Here is a tiny trained network, its code and every weight. The questions are about switching its units off for an input and a class, where a switched-off unit gives its printed mean instead of its output.

import numpy as np


def w(rows, s, z=0):
    codes = np.array(rows[::2]) - 128.0
    scale = np.full(codes.shape[1], s)
    scale[-1] = z or s
    return codes * scale


def norm(h):
    return h / np.sqrt((h * h).mean(-1, keepdims=True) + 1e-5)


def f(y):
    return y / 2 * (1 + np.tanh(0.7978845608 * (y + 0.044715 * y**3)))


def log_softmax(a):
    a = a - a.max(-1, keepdims=True)
    return a - np.log(np.exp(a).sum(-1, keepdims=True))


def net(x, mask):
    res = np.array(x, float).reshape(1, 6) / 4 @ E
    u = 0
    for l in range(3):
        y = f(norm(res) @ A[l][:, :-1].T + A[l][:, -1])
        res = res + np.where(mask[u : u + 6], y, B[l][:, -1]) @ B[l][:, :-1]
        u += 6
    return log_softmax(norm(res)[-1] @ U[:, :-1].T + U[:, -1])


A, B = {}, {}
E = w([
[123,61,151,52,254,95],'x0',
[90,161,71,53,160,187],'x1',
[126,127,125,131,131,129],'x2',
[132,129,127,129,129,131],'x3',
[156,192,94,173,147,70],'x4',
[124,125,115,148,141,135],'x5',
],0.0071)
A[0] = w([
[147,167,102,188,80,103,183],'0.n0',
[171,145,135,141,207,21,132],'0.n1',
[129,34,136,83,178,157,249],'0.n2',
[176,254,102,156,158,97,140],'0.n3',
[161,122,181,193,88,154,172],'0.n4',
[120,154,180,186,95,123,142],'0.n5',
],0.0077,0.002)
B[0] = w([
[130,54,180,121,112,154,223],'0.n0',
[199,221,173,156,114,149,248],'0.n1',
[170,30,73,134,109,124,254],'0.n2',
[106,119,90,165,92,42,235],'0.n3',
[1,43,140,108,110,124,190],'0.n4',
[168,59,140,74,189,157,178],'0.n5',
],0.0074,0.0048)
A[1] = w([
[134,215,90,181,41,66,40],'1.n0',
[121,118,88,94,125,233,248],'1.n1',
[56,231,71,156,96,53,11],'1.n2',
[2,96,123,133,82,66,146],'1.n3',
[115,171,113,94,40,220,154],'1.n4',
[71,121,165,111,165,253,192],'1.n5',
],0.0069,0.0016)
B[1] = w([
[111,88,136,135,136,186,254],'1.n0',
[151,210,228,145,179,177,234],'1.n1',
[49,92,183,21,110,152,216],'1.n2',
[123,136,68,117,169,196,231],'1.n3',
[157,192,199,243,209,65,196],'1.n4',
[146,255,102,115,119,129,198],'1.n5',
],0.007,0.0032)
A[2] = w([
[64,140,187,127,68,133,158],'2.n0',
[121,74,97,68,168,94,179],'2.n1',
[112,254,60,37,168,95,79],'2.n2',
[96,125,111,70,133,228,195],'2.n3',
[86,75,164,127,62,127,250],'2.n4',
[140,110,117,54,140,101,200],'2.n5',
],0.0073,0.0023)
B[2] = w([
[100,132,108,45,223,173,192],'2.n0',
[83,139,153,154,63,115,215],'2.n1',
[166,6,114,104,1,41,220],'2.n2',
[84,165,222,102,173,180,241],'2.n3',
[114,98,79,89,137,111,254],'2.n4',
[48,118,59,232,96,147,191],'2.n5',
],0.0074,0.0038)
U = w([
[45,136,171,67,162,209,6],'0',
[147,55,66,151,59,63,145],'1',
[229,254,207,200,183,116,247],'2',
],0.011,0.0015)

Each question gives the input, the list of numbers given to net, and the class t.
The units are the neurons (one row each of A and B). Each row of codes is followed by its name. A weight is (code - 128) times the scale printed after its matrix; where a second scale follows, it is the last column's (A, B and U).
mask holds one flag per neuron, layer by layer. A switched-off neuron (its flag False) gives its mean, the last column of its row in B, instead of its output. The means were averaged over made-up inputs and are rounded, as every weight is.
A unit's drop is (log p(t) with every unit on - log p(t) with that unit switched off) / (log p(t) with every unit on - log p(t) with every unit switched off).
The circuit of an input: a set's keep is (log p(t) with only the set's units on - log p(t) with every unit switched off) / (log p(t) with every unit on - log p(t) with every unit switched off). Starting from the 12 units with the biggest drops (on a tie, the unit counted first), units are removed one at a time, each time the one whose removal leaves the highest keep (on an exact tie, the one counted first), for as long as the keep stays at least 0.8.
circuit, biggest first: the units of the circuit, biggest drop first
unit that matters most: the unit with the biggest drop
top k neurons: the k neurons with the biggest drops, biggest first
k most important neurons of layer l: the k neurons of layer l with the biggest drops, biggest first
drop when u is switched off: that unit's drop, to one decimal
input [5,-3,7,-2,4,5], class 2: circuit, biggest first	[0.n1]
input [-7,-3,-5,8,-2,-7], class 0: circuit, biggest first	[0.n4; 2.n0]
input [-5,2,3,-3,6,1], class 0: top 2 neurons	[0.n2; 1.n2]
input [0,8,-1,-3,-7,3], class 2: 2 most important neurons of layer 0	[0.n4; 0.n3]
input [-1,-6,3,-2,8,-2], class 1: 2 most important neurons of layer 1	[1.n1; 1.n4]
input [-6,2,2,-6,7,5], class 0: 2 most important neurons of layer 1	[1.n2; 1.n0]
input [-1,-5,4,-3,-5,3], class 0: top 2 neurons	[0.n4; 0.n3]
input [-7,7,-3,-6,6,6], class 0: top 2 neurons	[1.n2; 0.n3]
input [6,-8,8,-2,1,-8], class 2: 2 most important neurons of layer 0	[0.n1; 0.n0]
input [-8,2,4,2,-1,0], class 2: 2 most important neurons of layer 1	[1.n4; 1.n2]
input [-1,-7,0,6,-6,8], class 0: top 4 neurons	[0.n4; 0.n3; 2.n2; 1.n3]
input [6,-1,-8,7,-6,-7], class 1: 2 most important neurons of layer 2	[2.n0; 2.n5]
input [-2,-8,-8,7,7,-5], class 1: 2 most important neurons of layer 0	[0.n4; 0.n3]
input [-4,4,4,2,8,3], class 0: unit that matters most	1.n2
input [-8,2,1,2,-6,-7], class 2: drop when 1.n2 is switched off	0.1
input [6,-2,0,4,-1,6], class 1: drop when 1.n1 is switched off	0.2
input [-6,2,-1,-2,-8,4], class 2: drop when 1.n4 is switched off	0.4
